Table B holds the same points as the rows below and some others, measured another way and shuffled. Each row below is followed by which row of B it is.
B:
0: [ -24   67  -48 -119   -1  -51   36 -156  114  183   -1  104 -219  262
 -101 -141 -212   58  -30  162  -33 -112 -133  120]
1: [ -58  -71  123  216  -54  -12  -77  -84  142  -78   10  -31  165  179
   -7  -75   32  -15   -2  -11    0  -85 -114   85]
2: [-134  -32  -47  531  328   25 -328 -588  383 -463   95   38  255 -212
  -98  -43  319 -255   18  -76 -110  322   96  445]
3: [-185  120 -129  -69  -97   -9  -76 -111 -144  164 -146  167   34  115
 -235 -132 -162  306 -183  186 -180  -69 -214  -52]
4: [ -78  -32   61   65  -86  -41  -42  -39   67  -70    1  -46  -43  108
   23 -160 -130  -85 -195  204  -90  -50   13   34]
5: [-103   47  123  -34 -337  -44  -56  423   36  -23  -44 -238  163   35
  376   60  -77   -2  -14  -87  220  -77  226  -44]
6: [  74   15   37  214  247    2 -137 -439  298 -256  221  -40 -188   32
   26  -51   25 -449   34   42 -253  197   81  260]
7: [ 237   -7   36 -224  229   67  -52   14 -128  317   13  -82 -281   47
 -159 -140 -233 -139  -24  279 -229   97 -167 -321]
8: [  40    7  160   38 -125   -5  -48  150  103   -6   66 -172   53  155
  212   40  -40 -132   97  -97   44  -56   35  -23]
9: [-142   15    3  363   71   -1 -167 -529  141 -341  108   99   52   93
 -141 -113   65 -184 -151   82 -395   81  -94  233]
10: [ 240  147  113 -531 -198   23   81  612 -199  562  -21 -248 -225  216
  261  110 -341   42  214  -48  128 -127  -26 -435]
11: [-291  132  -87  402  -50  -54 -146 -630  273 -386  103  220  123  188
  -89  -25  124  -33  -54 -101 -281    4  -68  501]
12: [ -32   38  -15  -40    0    7  -61  -56  -35  157  -61   40   -6  125
 -134 -103 -113  107  -53  121  -92  -40 -171  -64]
13: [ 122 -133  109  -35  136    5  -33  147  184  256  -69 -102   32  106
  -40 -122  -53   30  125   79  304  -51 -116  -31]
14: [-131   86  134  101 -359  -45  -19   61   17 -143   73  -82   77  276
  225   36  -83  -58  -54  -88 -146 -168   15   27]
15: [-140  167  -83   37  -92  -16  -29 -413  -92    7   45  227 -133  314
 -231  -99 -167   88 -151  129 -495  -96 -287   52]
16: [ -39   50  108   15 -197  -18  -43  161   65   45    5 -103  114  176
  174   52  -41   22   87 -120   85 -102   -6    1]
17: [ 110  -99   79  -53  142    0  -74  174  180  141  -37 -181  -32  -48
   75 -112  -70 -120   42  128  253   64   88  -20]
18: [ 137   65   -2 -221  124   56 -142  270  -69  246  -51 -202  -49 -166
   95   20 -111  -78   82   50   75  184  102 -237]
19: [ 158   47   25 -215  120   30  -82  155  -11  200   22 -178 -204  -54
   92  -39 -178 -185   27  135  -18  138   95 -171]
20: [  88   -2  165   19  -79   -6  -15   88  138   60   89 -135   -7  238
  154   27  -53 -129  155 -101   48  -89  -41   -1]
21: [-139   87  -72   99   -6  -19  -75 -363   14  -51    6  167  -54  169
 -203 -135  -96   44 -163  158 -315  -21 -180  111]
22: [  -9   69  122    1 -204   15  -83  224  -38   54    1 -147  153  122
  182   91  -33   11   94 -148    3  -55   -8 -128]
23: [  92  -43  218    4 -150  -16   22  187  111   75   71 -171    2  278
  188    2  -90 -120  114  -65   74 -151  -50  -61]
24: [ 107  -58  153  -69  -36   -7  -13  244  123  174    0 -180   -3  146
  145  -37  -96  -62  117   -2  208  -79   -6  -70]
25: [   3  -14   66    0  -21   10 -101  185   81  138  -75 -110  159   29
   65   -8   -2   76  101  -51  216  -11  -18  -34]
26: [  78  114   66  -38  -38   46  -97   26  -53  127   56  -67   32  150
   48  103  -36  -35  174 -153 -151   15 -122 -129]
27: [  19  132   73  -18 -122    8  -60    8    7   25   97  -76  -23  187
  139   88  -72  -98  114 -130 -156  -25  -32  -33]
28: [  48  -32   92  -57  -29   -7  -51  127   -7   45   11 -159 -100   37
   84 -114 -164 -155 -127  199  -63   11   53 -133]
29: [ -43   15   41  -57  -82   -8 -134  340   49   34  -84 -229  121 -164
  239    0  -47  -40  -25   24  235   90  241  -58]
30: [-178  267  -90 -199 -338  -16  -58  120 -277   88  -53   10  -43   95
   93   39 -236  146 -165   51 -297  -50    7 -172]
31: [ 272  -91   94 -207  270   46  -96  318  123  317  -35 -263 -103 -129
   91  -54  -93 -166  174   99  307  157   94 -183]
32: [-110  179  -26  167  -65   49 -189 -291 -121 -145   74   63  124   82
  -71   76   36  -33  -17 -111 -470   90 -139  -31]
33: [  59  -82   94 -108   -2  -16  -46  344  122  206  -95 -201   41  -13
  137  -85  -99    7   41   91  353  -21   90  -69]
34: [-155  184  -91   97  -67   29 -160 -237  -67   -4  -26  134  169   98
 -130   49   27  174   31 -111 -248   23 -183   46]
35: [ -79  -38  102   59 -150  -33  -63  213  130    8  -65 -129  172   68
  159  -44  -23   44   -2  -11  239  -78   68   40]
36: [ -78  100 -105  172  185   40 -194 -574  -89 -206   88  137 -140  -19
 -279 -143  -66 -199 -258  253 -668  211 -136   13]
37: [ -30  192 -178   32  239  -12 -112 -636  128  -86  145  198 -341   97
 -211  -96 -121 -207  -69  159 -465  166  -72  260]
38: [-281  182 -215   14  -71  -61  -70 -423  -19  -84  -45  251 -153  107
 -206 -184 -189  114 -319  278 -359   -6  -68  208]
39: [ -84 -110   51   -2  -59  -31 -109  361  132   76 -175 -190  205 -142
  143 -123  -34   88  -90  129  430    6  179    0]
40: [  94  192  158  -77 -238   24  -58  172  -70  -32  197 -229  -74  180
  372  220  -92 -279  169 -249 -250   14  103 -161]
41: [  30  -44  118  -37  -73  -13  -49  258   99   98  -32 -182   52   52
  164  -43  -82  -46   28   28  208  -36   71  -54]
42: [ 191  -61  178   42  127   54 -150  152   57  -42  107 -305  -18 -101
  195   19   -3 -380   72    6  -52  191  140 -175]
43: [ -77   31  171   67 -330  -35   15   63  -49  -77   66  -79   14  325
  140  -33 -145  -69 -110   20 -219 -200  -76  -81]
44: [-177  -97   -9   18  -82  -30 -120  179  -65  -31 -197  -98   97 -175
  -24 -263 -146   69 -405  403   65   36  122  -97]
45: [-129  109  187   47 -488  -41  -19  313   -8  -91   49 -186  190  258
  393  139  -58   -8   51 -240   25 -198   91  -38]
46: [ 124  -74  180   -3  -21  -15    6  129  177  111   60 -154  -43  221
  129  -41  -83 -135  126  -10  137  -97  -38   -8]
47: [ -58  122  -36   21  -14    6 -100 -138   38   64    4   54   36  126
  -53   14  -34   68   68  -59 -108    2 -117   63]
48: [ 133 -138  148   77  167    6 -102  186  335   96  -10 -215  133  -26
  147  -21   84 -124  239  -87  439   59   86   98]
49: [-175  112  -17  401   18  -27 -170 -660  202 -509  229  101  -43  113
  -11  -31   73 -344 -137  -10 -538  129   31  367]
50: [  25  -82   44  -91   54  -16  -99  312  135  106 -101 -221   15 -166
  162 -114  -92  -75  -53  171  333   89  227  -31]
51: [-102  113 -117  168  157  -12 -140 -483  226  -73   49  183    8  108
 -180  -40   54    9   75  -44 -141   76 -127  332]
52: [ 205  171  109 -185  -49   65  -59  129 -133  206  138 -156 -130  184
  153  170 -125 -175  239 -178 -254   37  -85 -276]
53: [  40   63  -22 -181   38   48 -173  346  -93  225 -129 -184  101 -216
  103   24  -62   59   50   23  168  161  121 -226]
54: [ -68  146   68   19 -242    7  -70   21 -103   11   45  -30   92  226
   91   91  -59   38   48 -138 -224  -89 -113  -93]
55: [ 101  126   81  -82  -49   72 -130  177 -106  183   30 -133  116   83
  105  168   -4    2  240 -230  -71   43  -94 -222]
56: [-111   83  119  305 -180  -56   -7 -484  187 -364  256   71 -108  417
   65  -23  -38 -295  -65  -55 -473 -125  -99  276]
57: [  86   60  134  -93 -127   30  -76  310  -33  154    9 -204   84   88
  213  101  -58  -38  166 -148   70  -18   15 -187]
58: [ -22  -68  184   55 -202  -33  -36  291  110  -33   -6 -224  115  102
  260  -29  -57  -93  -16   -5  184  -93  119  -27]
59: [ 129  -72   81 -139  105   11  -97  315   78  152  -46 -261  -66 -149
  158  -89 -118 -171   -5  166  221  122  190 -139]
60: [ -67  -70  -43   15  128  -26 -136   61  176   17 -115  -91   31 -185
    8 -176  -46  -24 -129  235  237  127  162  106]
61: [   1   18  103 -204 -238  -41   50  354  -23  226  -61 -138  -71  199
  171  -67 -243   59  -44  108  138 -176   12 -150]
62: [ 34 -45  42 -43  59  17 -88 140  61 200 -91 -79  82  20 -32 -77 -52  79
  51  63 173   1 -68 -75]
63: [ 106  169   -6 -175   26   60  -93   11 -139  218   45  -47 -118   90
  -10   66 -133  -43  106  -32 -249   71 -116 -208]
64: [ -43  -62   45  343  179   -3 -126 -506  250 -234  110   84   24  146
 -175 -141   75 -191  -43   75 -240   53 -154  255]
65: [-421  220 -117  438 -211   -7 -297 -458  -32 -557   43  117  334  -89
   15   63  167  -25 -236 -121 -498  163   91  258]
66: [ 232  125  216  -69  -96   47   13    4  -25  149  227 -121 -140  414
  146  168 -101 -224  311 -257 -295  -97 -209 -185]
67: [ 198  109   90 -327  -51   37  -21  358 -128  318   33 -227 -197   71
  202   67 -230 -129  121    9  -29   30   42 -320]
68: [-156 -119  -67  342  275   -9 -240 -378  261 -274  -49   34  140 -226
 -179 -237  114 -120 -218  250  -10  227   80  284]
69: [  40   57  -21  188  244   50 -171 -414  139  -18   84   95   55   94
 -195    4  103  -69  163  -97 -207  126 -221  133]

[ -15  -27  139  -67 -133 -118  -35  -54   40  141  253 -107   20   94
   30  -31  270  -43  119 -224  235 -267 -189  251  -63  -82  -54   -6
 -298  132  135  108] : 35
[ 123   33  -56  -30 -356  -97   60 -123  480 -298 -245 -554 -282 -260
  -29  -57 -237  388  152 -286  -79 -264 -275 -304   47  167    1 -662
  -29   96  292   17] : 25
[-342  -60   30  218 -117  213   85  204 -187  119  -80  -72   29  102
  519  202  442   94 -173  -24  -44  288  246  112  -68 -579   46  155
   48  -66 -185  113] : 31
[  46  -30 -123  476   32  -39  313   57   81  279  -88   38   79   20
  245  131  190  -44 -129 -333 -275  108 -221   14 -193 -649 -174    9
 -373 -181 -309  279] : 59
[  53 -338   -8   66   -8 -132  107  -74  149 -146  593  287  165  515
  -79  111  254 -488 -202 -410  279 -535  112  585   31 -369 -236   98
   28  613  -85  269] : 30
[  94  143  -94  -67 -342   49  -22 -133  276 -164 -264 -599 -316 -323
  -72  -25  -81  378  112  -84 -108 -112 -388 -522   14  442  -10 -630
 -244 -113  447   48] : 1
[-166  -30   63   58  136 -218 -127   33 -237  218  147 -183   83   55
  131   24  188  331  138  199  316   57  219  119  112  109 -240  326
 -189   18  290 -287] : 41
[ -40   94 -127  267  301 -191  -29   69 -197   96   44 -442  -72 -196
   14  -82   -3  607  135  554  123  277 -162 -271  138  555 -379  137
 -322 -280  580 -440] : 4
[ 202   17 -429  518  318   25  229  -15 -113  100  111  -98  -30  -38
 -156   91   95   34 -260  261 -232  197 -423 -426  -26  346 -512  -41
 -549 -272  318   75] : 49
[-112  -30  159  137  -89 -118   79   48  -14  357   78   17  131  105
  301   59  337  -22   79 -344   81  -41  -36  335 -152 -621  -18  180
 -286   -2 -231  171] : 2
[-187   -9 -263  509  224  381  193  180 -538  419  138  248  156  217
  318  310  712 -308 -488  206 -221  477  -53 -113 -194 -362 -264  393
 -480 -356 -151  362] : 6
[-171  -88  -47   37  151  -42 -151    5 -340  117  276  -65   80  185
   37  112  324  101  -69  287  329   29  255   57  139  265 -295  321
 -172  101  358 -165] : 8
[ -73  -68 -495   21 -160  409 -110 -150 -146 -353 -280 -298 -241    2
 -142  408  103  144 -473  272 -150  110  408 -898  254  688 -305 -395
   53   91  509   72] : 66
[-293  118   18  -22 -111  158 -173   50 -356  279 -173 -311  -48 -110
  292  145  397  340   16  237   90  306  158 -254   16  125  -15  121
 -257 -245  256  -80] : 64
[-120   15  164  260  116 -254   98  160  -51  309  130 -166   90  -31
  330 -103  197  309  220   -3  138  120 -172  344  -91 -384 -105  275
 -276 -148   -8 -152] : 60
[-170  118  141  244   76  -93   97  273   17  -62  113 -554 -172 -232
  341 -273   92  599  255  374   98  274 -474  159  -25   50   -4  -21
  -92 -279  358 -318] : 68
[ 206 -280 -463  388  208   63  219 -142  -55  -35  312  352  145  408
 -254  360  211 -513 -548 -167 -113 -202  124 -145   45  -19 -560   43
 -269  285   -5  363] : 40
[-108  -41  112 -144 -169  170  -82  -31 -165  123  462   57   40  279
   29   42  595 -385 -108 -135  274 -253 -195  308 -113  -39   -2   66
 -314  164  146  332] : 11
[  69 -234    2 -107  113 -150 -108 -180 -153   95  757  291  208  502
 -291   83  412 -517 -126 -139  489 -541   48  456   64  178 -357  299
 -327  495  250  178] : 45
[  46 -133 -216  377  -15  -53  275  106  365 -487  -89 -391 -209  -73
  128    2 -244  387 -107   25 -176   14 -105 -154  123  -61 -203 -398
  261  126  175 -112] : 18
[  39   98 -141  317 -141   85  223   39  161   78 -262 -311 -150 -213
  200   44   81  225  -47 -147 -321  167 -396 -326 -143 -201  -59 -324
 -317 -293    9  184] : 17
[ -58  -62  200 -266 -554  -69  -55 -124  395 -109 -131 -268 -106    0
  153   58   73   66  162 -633  125 -448   68  145  -23 -374  213 -416
   67  345  -52  217] : 3
[-172  -38  -67  -54 -188  340  -78  -24 -259   92  179   36    1  234
  114  246  593 -294 -291  -42   82  -23   66  -43  -60  -26  -40   19
 -230   65  102  347] : 20
[-208 -291  220   23 -139 -143   75  124  179 -227  380   21   85  352
  307   15  214  -64    8 -306  330 -317  263  736   51 -638   27  113
  359  530 -150   20] : 53
[-237  -20  177 -173 -401  140  -71   53  108 -151   -9 -328 -142   11
  295   26  273  147   61 -184  154 -128   34  141  -15 -212  211 -238
  129  166  102  100] : 62
[-110  -26  -11  156  144  -15   21  155  -78 -208  363 -331 -117   23
   90 -144  178  271   16  419  224   63 -272  149   87  321 -188   35
  -50    5  489 -229] : 38
[ 179   40   62  339   37 -389  275   52  391   78   47 -339  -62 -204
  104 -245 -164  350  303 -237  -69 -117 -629  183 -129 -264 -136 -194
 -341 -138   52  -68] : 44
[  85  -78 -353  531   66  137  339   57   73  -24  -85  -30  -35   23
  122  202  122  -46 -349  -98 -385  173 -190 -277  -96 -290 -290 -173
 -217 -128  -96  275] : 42
[  61   68 -247   61 -178  224   12 -129  -13   -4 -123 -255 -166  -85
  -88  163  199   19 -193  -17 -155   -7 -227 -528  -21  348 -159 -362
 -375 -119  302  246] : 23
[  23 -157 -350  161 -104  162   90  -66  141 -440  -64 -239 -183   64
  -66  230  -41  101 -332   38 -116  -73  171 -420  176  273 -268 -390
  160  234  307   66] : 10
[ -94 -209   -7  -65 -242  133    9  -51   60 -149  290  100   28  351
   70  201  364 -355 -240 -333  162 -339  181  257    4 -278  -37  -83
   60  427  -28  336] : 57
